[13 15 16 20 12 83] ==> 20

[[120 143 191 190 152]
 [220 129  46  34 114]
 [237 172 207 199 255]] ==> 191

[[151  74  65 204  58]
 [121 100  55 106 112]] ==> 65

[[ 523  565  616  651  723 -726  298]
 [ 567  678  624  597  519 -753  733]
 [ 682  356  574  591  540  -81  689]] ==> 723

[[ -1  43 -30  13 -10]
 [  6  35 -39  11   3]] ==> -30

[1758 6850 7991 5911] ==> 6850
---
[[0 5 4 5 4 6 5 5 0 5 5 4 4]
 [6 5 5 6 5 5 4 5 5 5 5 5 6]
 [9 5 6 6 3 4 3 3 8 4 5 5 5]
 [5 5 5 6 3 5 3 4 4 5 5 4 4]
 [3 5 5 4 3 4 4 3 7 5 4 6 5]
 [7 5 5 4 5 4 5 4 8 3 4 5 5]
 [4 4 4 4 7 5 6 5 4 4 4 5 5]
 [6 6 5 6 7 5 6 6 4 2 4 3 2]
 [1 5 4 3 6 5 6 4 4 3 4 5 3]
 [7 6 5 5 8 5 7 8 4 2 3 4 5]] --> 6

[[-34   9  15 -36 -33 -37]
 [-21 -24   1 -14 -15 -14]
 [ -7   3  -7   1  -5   8]
 [ 19 -23 -35  27  25  28]
 [-12 -14  -5 -15 -20 -10]
 [-22 -12   5 -31 -31 -33]] --> -12

[[4300 5056 4488 3465 2574 4947]
 [3614 6580 8323 2984 6874 4538]
 [7017 2825 6219 2465 4221 3317]
 [6652 9005 3599 6305 1720 9278]
 [2371 4624 4216 4000 1742 6855]
 [8493 9411 3969 4425 8055 6006]] --> 9411

[[468 453 656 758 617 478 566 859 381 727 362 263 853 767 562]
 [689 220 349 449 858 525 414 293 593 321 382 299 594 414 455]
 [610 558 703 543 462 402 691 628 329 514 474 817 683 760 629]
 [371 803 477 230 232 213 299 860 304 708 396 793 258 691 367]
 [370 517 794 631 617 644 706 555 646 345 444 858 467 421 197]
 [244 482 476 340 202 699 743 727 214 232 415 615 198 227 822]
 [532 518 354 738 246 851 617 673 219 475 733 505 820 720 645]
 [434 779 269 578 769 834 203 520 742 427 408 258 609 296 492]
 [423 726 584 731 849 422 606 198 703 301 445 459 394 290 716]] --> 726

[[ 30  -8 -26 -36  24 -13  -3  17]
 [-28  -3  10   8   3   9   8 -10]
 [-40 -10   0 -28  14 -33  43 -25]
 [ 23  35  14   2  22 -14  -4  12]
 [  0  21  45  -2  35   3  42   3]
 [  9  18  15 -16  32  10  21  47]
 [ 34  30   7   3  -9  15 -11   5]] --> 30

[[620 473 728 506 294 564]
 [607 495 610 838 513 595]
 [482 532 587 200 490 450]
 [489 650 153 372 567 516]
 [647 761 278 546 343 263]
 [627 425 351  13 245 337]
 [769 425 495 752 301 319]
 [280 221 485 629 178 616]
 [391 600 599 679 661 643]
 [526 688 705 852 516 372]] --> 688

[[6986 5667 4947 4275 7336 3921 5466]
 [7593 4067 8552 8558 8129 4578 5500]
 [5708 7095 5317 9860 4980 5286 5169]
 [6700 7112 5117 4906 4009 7743 3294]
 [6934 8200 8742 4956 8525 3246 7361]
 [5974 3131 5418 8930 3750 9729 5717]
 [9627 9085 2983 5607 7975 6109 6089]
 [7589 6867 7074 4273 5648 6708 8006]] --> 6867
---
Q:
[[ -5 -48  -3  11  -2]
 [ 12  51 -31  -6 -56]
 [ -3  -2  11   1 -48]]
A: 11

Q:
[[ -3 -12 -34 -15 -11   6]
 [ 15 -24  20  24 -10   0]
 [ 29  36   2 -40   2  -2]]
A: -40

Q:
[[ -4 -29  40  -7  26]
 [  0  -1  49  -4  16]
 [  9   9  -3   8  12]]
A: -3

Q:
[[-27 -19   2 -27 -32]
 [ 34  13 -37   6  33]
 [-20  -5  40   5 -27]]
A: 40

Q:
[[-34 -33  26 -30]
 [-10  -8 -26  41]
 [ 10 -24  -7  13]]
A: -24

Q:
[[-34  38 -31 -33]
 [  8  24  -7 -52]
 [ 11  37   2 -39]]
A: 37
---
[[ 35 -26   0  38  20   6 -40]
 [-35  43   6  18   9 -29  12]]: -29

[-17  20 -12 -25  47 -32]: 47

[[ 28   9 -33  26  -7  29  30]
 [ 39  10 -35   7   6  36  36]
 [  6  18 -33   7   6  49  42]]: 49

[[  1  43  36  34]
 [  1 -19  -1 -10]]: -1

[[ -7  43 -55  -1]
 [  0  45 -53  -3]
 [ -2   0   0  32]]: 0

[[ 23 -21   7  -4   8 -31]
 [-17 -13 -34 -34  16  16]
 [  9 -20 -20  27  41   8]]: 41
---
-11,50,9,52,-33,-37 => 9

45,0,-35,3,30,0
13,19,-1,0,1,6
17,42,-19,0,17,19
=> -35

-11,47,-45,35,-37,-6,2
-11,46,-45,46,-36,0,-4
=> -45

-22,27,7,23,11,0
-11,-6,-1,-42,-11,8
=> 7

-15,-22,33,5,41,23 => 33

-6,31,-24,26,47,-8 => -24

6,-5,4,2,15,-13,16
8,-7,9,45,7,21,2
6,-13,-4,28,-6,1,-12
=> 4
---
Input:
[[-25 -14 -15  14  23  22  40]
 [ 48  17  25  34  50  25  47]]
Output: 23

Input: [-21  55  30  39  -1]
Output: 30

Input:
[[ 25  -2  26  13  11  25]
 [  1  12  14  14   9   5]
 [ 29   5  16  44 -16  -2]]
Output: 13

Input: [ 19  -5 -21 -25 -50]
Output: -21

Input:
[[ 27  21 -45  53 -10]
 [  9  25 -43  29 -33]]
Output: -45

Input: [ 20  25 -26  43]
Output: 25

Input:
[[ 19  -6   7   7  30  40]
 [  7  55  23 -12 -11   4]
 [-49 -23  48 -16 -19  24]]
Output: 7

Input: [ 51 -13  13   6 -44   9]
Output: 6
---
[[ 10   3   3   5  -2]
 [ -6 -28  -8  -2 -14]
 [-24  17  16  26  51]] ans = 51

[[ 29  30   5 -27  28 -22]
 [ 17  18 -28 -43  47 -39]
 [  0  -1  -8 -18  22 -25]] ans = -25

[[  1  -1  10   7]
 [  4   7 -25 -44]
 [ -8  -3  -6  24]] ans = 24

[[  7  26 -41  10]
 [ 35  29  20 -23]
 [ 15  -4  13  11]] ans = 11

[[ -4  18  41  10 -51  19]
 [  6  -7  11  -8 -11  12]
 [ -4 -11  -2  17  13 -19]] ans = -19

[[ -3   1  37 -44 -12   4  49]
 [ -1   1   3  14 -32  17  21]
 [  1   1  -4  10 -12  -3 -12]] ans = -12

[[ -6  21 -32 -36 -11 -49]
 [ -1  35 -39 -37  16 -27]
 [ -3  32 -38 -38   8 -36]] ans = -36

[[ 41  38  55 -27]
 [  2 -14  -5  -1]
 [ -9   3 -31 -20]] ans = -20
---
[166.6, -151.4, 62.6, -132.1] result: 166.6, 62.6
[-0.13, 0.13, -0.04, 0.00, 0.11] result: 0.13, 0.11
[[-7.475, -7.616, 12.852, 2.337, 10.131], [-18.352, -5.878, 22.743, 2.619, 20.426], [9.914, 11.165, -13.275, 1.004, -12.853]] result: 22.743, 20.426
[-0.04, -0.14, -0.17, 0.12, 0.03, 0.18] result: 0.18, 0.12
[0.275, 1.011, -0.030, -1.203, 0.785] result: 1.011, 0.785
[0.038, 0.119, -0.114, 0.099, 0.154, 0.024] result: 0.154, 0.119
---
[[191 187 182 162 181 174 224]
 [166 167 170 223 189 209 134]
 [214 181 189  57 214 169 211]] → 181

[[7 3 5 3]
 [1 2 3 2]
 [4 1 3 4]] → 3

[[3 2 1 3 8]
 [4 4 5 2 5]
 [4 2 1 5 6]] → 1

[[5 0 6 0]
 [4 0 2 5]
 [5 5 7 0]] → 0

[[58 62 49 41]
 [60 60 62 49]
 [14 83 43 54]] → 62

[[9419 4662 3497 4984]
 [5732 4630 5954 4690]
 [4829 1807 9357 7711]] → 4662
